Here is a tiny trained network, its code and every weight. The questions are about switching its units off for an input and a class, where a switched-off unit gives its printed mean instead of its output.

import numpy as np


def w(rows, s, z=0):
    codes = np.array(rows[::2]) - 128.0
    scale = np.full(codes.shape[1], s)
    scale[-1] = z or s
    return codes * scale


def f(y):
    return y / 2 * (1 + np.tanh(0.7978845608 * (y + 0.044715 * y**3)))


def log_softmax(a):
    a = a - a.max(-1, keepdims=True)
    return a - np.log(np.exp(a).sum(-1, keepdims=True))


def net(x, mask):
    res = np.array(x, float).reshape(1, 6) / 4 @ E
    y = f(res @ A[0][:, :-1].T + A[0][:, -1])
    res = res + np.where(mask, y, B[0][:, -1]) @ B[0][:, :-1]
    return log_softmax(res[-1] @ U[:, :-1].T + U[:, -1])


A, B = {}, {}
E = w([
[127,121,110,135,137,135],'x0',
[94,63,193,248,148,100],'x1',
[130,123,133,127,132,125],'x2',
[135,93,145,123,160,122],'x3',
[59,47,100,100,62,65],'x4',
[44,129,194,102,154,187],'x5',
],0.013)
A[0] = w([
[246,189,150,123,179,130,227],'n0',
[203,131,107,44,136,138,207],'n1',
[69,116,196,88,118,233,254],'n2',
[96,65,88,63,82,102,191],'n3',
[45,62,124,150,90,66,115],'n4',
[68,130,135,112,164,111,123],'n5',
[96,108,112,49,108,158,155],'n6',
],0.013,0.0062)
B[0] = w([
[102,95,42,210,87,225,245],'n0',
[31,129,2,5,4,113,218],'n1',
[83,185,79,124,206,217,251],'n2',
[136,187,217,32,96,4,231],'n3',
[64,74,177,147,2,190,252],'n4',
[16,254,136,79,104,141,161],'n5',
[125,229,75,46,190,71,194],'n6',
],0.0078,0.015)
U = w([
[19,111,115,91,72,182,223],'0',
[184,82,136,255,136,140,237],'1',
[99,158,89,46,188,217,4],'2',
[75,192,213,217,218,175,126],'3',
[215,132,137,30,85,6,116],'4',
[147,33,170,132,34,95,94],'5',
[70,243,185,58,199,41,50],'6',
],0.0098,0.0036)

Each question gives the input, the list of numbers given to net, and the class t.
The units are the neurons (one row each of A and B). Each row of codes is followed by its name. A weight is (code - 128) times the scale printed after its matrix; where a second scale follows, it is the last column's (A, B and U).
mask holds one flag per neuron, in row order. A switched-off neuron (its flag False) gives its mean, the last column of its row in B, instead of its output. The means were averaged over made-up inputs and are rounded, as every weight is.
A unit's drop is (log p(t) with every unit on - log p(t) with that unit switched off) / (log p(t) with every unit on - log p(t) with every unit switched off).
The circuit of an input: a set's keep is (log p(t) with only the set's units on - log p(t) with every unit switched off) / (log p(t) with every unit on - log p(t) with every unit switched off). Starting from all 7 units, units are removed one at a time, each time the one whose removal leaves the highest keep (on an exact tie, the one counted first), for as long as the keep stays at least 0.8.
units of the circuit, in order: the units of the circuit, biggest drop first
k most important neurons: the k neurons with the biggest drops, biggest first
drop when u is switched off: that unit's drop, to one decimal
input [-2,-2,2,3,8,-8], class 4: units of the circuit, in order -> (n3)
input [5,-1,-1,1,1,8], class 6: units of the circuit, in order -> (n0, n4)
input [2,8,6,-3,4,0], class 5: units of the circuit, in order -> (n2, n1)
input [4,-5,5,6,-8,-1], class 0: 2 most important neurons -> (n1, n0)
input [-6,4,8,1,8,0], class 5: 2 most important neurons -> (n4, n2)
input [2,8,6,2,5,0], class 5: 2 most important neurons -> (n2, n1)
input [-8,-6,0,-3,-1,8], class 2: 2 most important neurons -> (n2, n3)
input [-1,0,-3,6,-2,3], class 2: 3 most important neurons -> (n4, n2, n3)
input [2,-2,-1,-2,5,0], class 4: 2 most important neurons -> (n2, n3)
input [1,1,6,-2,0,7], class 3: 2 most important neurons -> (n1, n3)
input [7,-3,0,-5,8,7], class 6: 2 most important neurons -> (n3, n6)
input [-1,0,-5,4,-3,5], class 2: 2 most important neurons -> (n2, n4)
input [-5,-1,1,6,-2,2], class 2: drop when n4 is switched off -> 0.8
input [-5,-6,5,-7,-3,4], class 2: units of the circuit, in order -> (n4)
input [3,7,-1,6,-1,5], class 3: drop when n1 is switched off -> 0.8
input [2,6,5,-3,-1,7], class 3: drop when n1 is switched off -> 0.5
input [-4,3,3,-5,-3,7], class 3: drop when n1 is switched off -> 0.3
